Below are the code and all the weights of a small trained network. Each question names an input and a target symbol and asks about switching units off, where a switched-off unit gives its printed mean instead of its output.

import numpy as np


def w(rows, s, z=0):
    codes = np.array(rows[::2]) - 128.0
    scale = np.full(codes.shape[1], s)
    scale[-1] = z or s
    return codes * scale


def f(y):
    return y / 2 * (1 + np.tanh(0.7978845608 * (y + 0.044715 * y**3)))


def softmax(a):
    e = np.exp(a - a.max(-1, keepdims=True))
    return e / e.sum(-1, keepdims=True)


def log_softmax(a):
    a = a - a.max(-1, keepdims=True)
    return a - np.log(np.exp(a).sum(-1, keepdims=True))


def net(x, mask):
    ids = ['ΞΣΨαβγδεηθλμτω'.index(c) for c in x.split()]
    T = len(ids)
    res = E[ids] + P[:T]
    q, k, v = (res @ M[0].T for M in (Q, K, V))
    z = softmax(np.where(np.tri(T) > 0, q @ k.T / 2**0.5, -1e9)) @ v
    res = res + np.where(mask[0], z, O[0][:, -1]) @ O[0][:, :-1]
    y = f(res @ A[0][:, :-1].T + A[0][:, -1])
    res = res + np.where(mask[1:9], y, B[0][:, -1]) @ B[0][:, :-1]
    return log_softmax(res[-1] @ U[:, :-1].T + U[:, -1])


Q, K, V, O, A, B = {}, {}, {}, {}, {}, {}
E = w([
[144,150,143,41,40,167,125],'Ξ',
[97,107,129,166,56,145,169],'Σ',
[188,61,140,111,141,96,254],'Ψ',
[111,111,111,235,48,99,38],'α',
[104,115,130,79,176,133,113],'β',
[110,92,66,110,76,72,38],'γ',
[149,70,61,104,124,89,238],'δ',
[78,96,139,211,44,137,99],'ε',
[141,79,49,77,78,135,98],'η',
[127,174,170,164,174,144,136],'θ',
[127,104,171,110,46,144,192],'λ',
[164,70,144,205,162,117,83],'μ',
[69,202,85,129,82,122,101],'τ',
[123,134,195,76,126,162,70],'ω',
],0.0099)
P = w([
[144,121,102,174,88,210,61],'0',
[174,102,151,133,117,209,198],'1',
[19,123,127,127,163,51,81],'2',
[124,135,98,148,96,183,88],'3',
[179,108,147,130,119,194,202],'4',
[54,149,104,110,152,1,84],'5',
],0.0065)
Q[0] = w([
[20,74,103,93,44,78,150],'H0',
[144,47,90,251,162,94,184],'H0',
],0.023)
K[0] = w([
[66,53,21,109,5,144,167],'H0',
[197,52,102,251,92,32,179],'H0',
],0.019)
V[0] = w([
[185,7,204,97,249,203,83],'H0',
[167,239,127,171,211,203,130],'H0',
],0.012)
O[0] = w([
[183,69,91,94,254,209,111,79],'H0',
[188,242,73,136,139,124,113,2],'H0',
],0.0079,0.0021)
A[0] = w([
[74,110,143,99,142,107,91,235],'N0',
[204,66,94,68,72,139,187,117],'N1',
[163,163,172,67,111,192,171,72],'N2',
[130,132,191,134,196,121,221,142],'N3',
[182,94,175,195,93,162,167,64],'N4',
[175,142,181,157,86,218,200,197],'N5',
[156,154,133,113,209,74,175,3],'N6',
[168,100,82,6,120,131,195,149],'N7',
],0.021,0.0037)
B[0] = w([
[141,127,167,193,149,127,150,233],'N0',
[236,191,155,120,76,151,155,254],'N1',
[167,145,174,178,54,77,23,179],'N2',
[141,121,252,108,142,163,88,192],'N3',
[152,30,104,97,83,63,71,195],'N4',
[41,117,113,96,139,212,212,251],'N5',
[148,79,79,209,115,39,177,173],'N6',
[47,126,48,100,212,60,105,227],'N7',
],0.02,0.0089)
U = w([
[138,173,185,107,70,176,85,71],'Ξ',
[63,100,83,119,151,130,190,60],'Σ',
[111,138,154,61,171,143,140,155],'Ψ',
[170,117,144,121,83,67,48,57],'α',
[79,139,98,147,205,52,133,213],'β',
[107,129,232,166,141,146,139,169],'γ',
[141,134,40,131,130,44,217,93],'δ',
[101,91,95,119,107,90,92,91],'ε',
[254,153,128,158,92,168,108,101],'η',
[78,189,96,127,179,233,180,217],'θ',
[154,112,142,119,108,186,194,3],'λ',
[194,68,91,135,173,198,95,136],'μ',
[66,199,123,107,70,79,94,103],'τ',
[113,153,147,111,136,157,26,175],'ω',
],0.0074,0.0062)

Each question gives the input, a string of symbols that net reads in full, and the target symbol t.
The units are the heads (2 rows each of Q, K, V and O) and the neurons (one row each of A and B). Each row of codes is followed by its name. A weight is (code - 128) times the scale printed after its matrix; where a second scale follows, it is the last column's (O, A, B and U).
mask holds one flag per unit, heads first, then neurons. A switched-off unit (its flag False) gives its mean, the last column of its rows in O or B, instead of its output. The means were averaged over made-up inputs and are rounded, as every weight is.
A unit's drop is (log p(t) with every unit on - log p(t) with that unit switched off) / (log p(t) with every unit on - log p(t) with every unit switched off).
The circuit of an input: a set's keep is (log p(t) with only the set's units on - log p(t) with every unit switched off) / (log p(t) with every unit on - log p(t) with every unit switched off). Starting from all 9 units, units are removed one at a time, each time the one whose removal leaves the highest keep (on an exact tie, the one counted first), for as long as the keep stays at least 0.8.
units of the circuit, in order: the units of the circuit, biggest drop first
most important unit: the unit with the biggest drop
k most important neurons: the k neurons with the biggest drops, biggest first
input θ Ξ η Ψ, target Ψ: 3 most important neurons	[N7, N3, N5]
input Ψ η θ η λ, target Ξ: units of the circuit, in order	[N5, N1, N2, N3]
input Σ δ Ψ, target γ: units of the circuit, in order	[N3]
input θ θ μ, target γ: units of the circuit, in order	[N7, N0]
input Σ θ δ ε ε, target Σ: 4 most important neurons	[N5, N4, N2, N1]
input δ θ Ξ, target γ: 2 most important neurons	[N7, N0]
input θ θ θ, target δ: units of the circuit, in order	[H0, N6]
input β β δ θ, target θ: 4 most important neurons	[N4, N1, N7, N3]
input η θ ε, target γ: units of the circuit, in order	[N0, H0]
input θ δ θ α Ψ, target α: 4 most important neurons	[N3, N7, N1, N2]
input ω η Ξ α τ, target θ: units of the circuit, in order	[N4, N6]
input θ θ α Σ, target Σ: units of the circuit, in order	[N5, N1, H0]
input η δ η δ β, target β: units of the circuit, in order	[N7, H0]
input η γ η θ δ β, target γ: units of the circuit, in order	[H0, N0]
input τ β Ψ β μ, target μ: units of the circuit, in order	[H0]
input δ θ β α, target α: 3 most important neurons	[N5, N7, N4]
input β δ Σ δ Σ, target λ: 4 most important neurons	[N5, N4, N1, N7]
input δ α θ Σ λ, target Ξ: 3 most important neurons	[N5, N2, N1]
input δ μ θ Ψ, target Ψ: 4 most important neurons	[N7, N3, N1, N5]
input μ θ α, target γ: most important unit	N0
